Below are the code and all the weights of a small trained network. Each question names an input and a target symbol and asks about switching units off, where a switched-off unit gives its printed mean instead of its output.

import numpy as np


def w(rows, s, z=0):
    codes = np.array(rows[::2]) - 128.0
    scale = np.full(codes.shape[1], s)
    scale[-1] = z or s
    return codes * scale


def norm(h):
    return h / np.sqrt((h * h).mean(-1, keepdims=True) + 1e-5)


def f(y):
    return y / 2 * (1 + np.tanh(0.7978845608 * (y + 0.044715 * y**3)))


def softmax(a):
    e = np.exp(a - a.max(-1, keepdims=True))
    return e / e.sum(-1, keepdims=True)


def log_softmax(a):
    a = a - a.max(-1, keepdims=True)
    return a - np.log(np.exp(a).sum(-1, keepdims=True))


def net(x, mask):
    ids = ['αβγζηλμξπστφω'.index(c) for c in x.split()]
    T = len(ids)
    res = E[ids] + P[:T]
    r = norm(res)
    for j in range(2):
        rows = slice(3 * j, 3 * j + 3)
        q, k, v = (r @ M[0][rows].T for M in (Q, K, V))
        z = softmax(np.where(np.tri(T) > 0, q @ k.T / 3**0.5, -1e9)) @ v
        o = O[0][rows]
        res = res + np.where(mask[j], z, o[:, -1]) @ o[:, :-1]
    y = f(norm(res) @ A[0][:, :-1].T + A[0][:, -1])
    res = res + np.where(mask[2:26], y, B[0][:, -1]) @ B[0][:, :-1]
    return log_softmax(norm(res)[-1] @ U[:, :-1].T + U[:, -1])


Q, K, V, O, A, B = {}, {}, {}, {}, {}, {}
E = w([
[92,99,119],'α',
[96,109,135],'β',
[189,107,70],'γ',
[145,147,34],'ζ',
[132,238,80],'η',
[151,130,215],'λ',
[176,104,80],'μ',
[91,157,128],'ξ',
[174,96,131],'π',
[95,150,126],'σ',
[106,77,125],'τ',
[2,219,21],'φ',
[83,152,136],'ω',
],0.0084)
P = w([
[138,252,158],'0',
[144,175,149],'1',
[128,161,119],'2',
[111,148,102],'3',
[103,140,89],'4',
[92,129,80],'5',
[83,127,65],'6',
[70,123,59],'7',
[71,111,55],'8',
[62,107,47],'9',
[54,105,41],'10',
],0.0021)
Q[0] = w([
[8,134,30],'h1',
[46,105,65],'h1',
[18,114,194],'h1',
[45,243,110],'h2',
[255,77,97],'h2',
[82,243,107],'h2',
],0.0065)
K[0] = w([
[43,113,52],'h1',
[43,93,68],'h1',
[60,160,199],'h1',
[3,169,93],'h2',
[164,79,165],'h2',
[42,128,129],'h2',
],0.0066)
V[0] = w([
[129,126,127],'h1',
[54,154,190],'h1',
[121,113,4],'h1',
[108,96,124],'h2',
[54,127,123],'h2',
[155,147,107],'h2',
],0.0037)
O[0] = w([
[129,128,128,131],'h1',
[141,54,80,23],'h1',
[205,251,203,157],'h1',
[114,150,179,118],'h2',
[130,253,197,4],'h2',
[147,92,121,164],'h2',
],0.003,0.0011)
A[0] = w([
[145,51,151,154],'n1',
[104,235,175,140],'n2',
[111,129,116,120],'n3',
[159,201,193,129],'n4',
[124,100,120,106],'n5',
[163,160,167,118],'n6',
[143,157,112,98],'n7',
[112,199,28,158],'n8',
[73,238,78,3],'n9',
[135,138,131,135],'n10',
[179,160,61,118],'n11',
[193,117,127,127],'n12',
[132,85,121,97],'n13',
[91,126,168,136],'n14',
[171,166,177,111],'n15',
[89,164,150,131],'n16',
[144,90,126,102],'n17',
[101,207,153,129],'n18',
[96,108,128,131],'n19',
[125,254,35,2],'n20',
[98,63,81,79],'n21',
[105,137,95,113],'n22',
[98,136,58,108],'n23',
[60,109,45,148],'n24',
],0.0067,0.0057)
B[0] = w([
[107,171,47,252],'n1',
[198,65,82,152],'n2',
[139,129,137,121],'n3',
[221,126,48,123],'n4',
[127,136,107,125],'n5',
[164,129,92,116],'n6',
[123,120,129,101],'n7',
[138,109,253,204],'n8',
[120,86,49,135],'n9',
[125,121,125,131],'n10',
[93,112,225,161],'n11',
[82,73,64,180],'n12',
[115,138,84,132],'n13',
[145,150,164,142],'n14',
[163,126,96,114],'n15',
[160,107,170,130],'n16',
[111,131,95,138],'n17',
[173,64,106,132],'n18',
[148,174,143,142],'n19',
[54,133,36,137],'n20',
[152,161,67,137],'n21',
[148,132,156,120],'n22',
[168,135,178,137],'n23',
[202,150,155,206],'n24',
],0.0044,0.0029)
U = w([
[228,63,149,138],'α',
[87,10,200,78],'β',
[7,86,182,103],'γ',
[113,137,133,46],'ζ',
[207,232,63,20],'η',
[118,147,134,44],'λ',
[106,149,119,52],'μ',
[115,132,124,2],'ξ',
[109,88,27,248],'π',
[108,166,152,98],'σ',
[108,188,163,162],'τ',
[35,232,108,112],'φ',
[111,140,120,9],'ω',
],0.015,0.0048)

Each question gives the input, a string of symbols that net reads in full, and the target symbol t.
The units are the heads (3 rows each of Q, K, V and O) and the neurons (one row each of A and B). Each row of codes is followed by its name. A weight is (code - 128) times the scale printed after its matrix; where a second scale follows, it is the last column's (O, A, B and U).
mask holds one flag per unit, heads first, then neurons. A switched-off unit (its flag False) gives its mean, the last column of its rows in O or B, instead of its output. The means were averaged over made-up inputs and are rounded, as every weight is.
A unit's drop is (log p(t) with every unit on - log p(t) with that unit switched off) / (log p(t) with every unit on - log p(t) with every unit switched off).
unit that matters most: the unit with the biggest drop
k most important neurons: the k neurons with the biggest drops, biggest first
heads that matter: for each layer, one digit per head in row order, 1 if its drop is at least 0.15 and else 0, layers parted by /
drop when u is switched off: that unit's drop, to one decimal
input π π π π φ α λ π μ, target α: heads that matter	01
input π τ π μ α λ, target α: heads that matter	00
input φ π ξ λ π π π α λ π γ, target α: unit that matters most	n8
input π λ λ λ, target γ: heads that matter	11
input π π τ, target π: heads that matter	01
input ζ λ λ τ π π τ τ λ, target γ: heads that matter	10
input π λ π, target π: heads that matter	00
input π π α π λ α λ, target β: 2 most important neurons	(n24; n21)
input φ λ α α β, target α: heads that matter	01
input λ φ π λ λ α π γ α μ, target α: heads that matter	00
input λ π η α μ μ β π ζ, target τ: 3 most important neurons	(n8; n11; n20)
input π π ω, target α: drop when n2 is switched off	0.2
input α π β τ π β π ζ, target τ: drop when n8 is switched off	0.7
input ξ λ α α μ π λ π μ π σ, target α: unit that matters most	n2
input λ γ π λ, target β: drop when n4 is switched off	0.3
input π α β, target α: drop when n20 is switched off	0.0
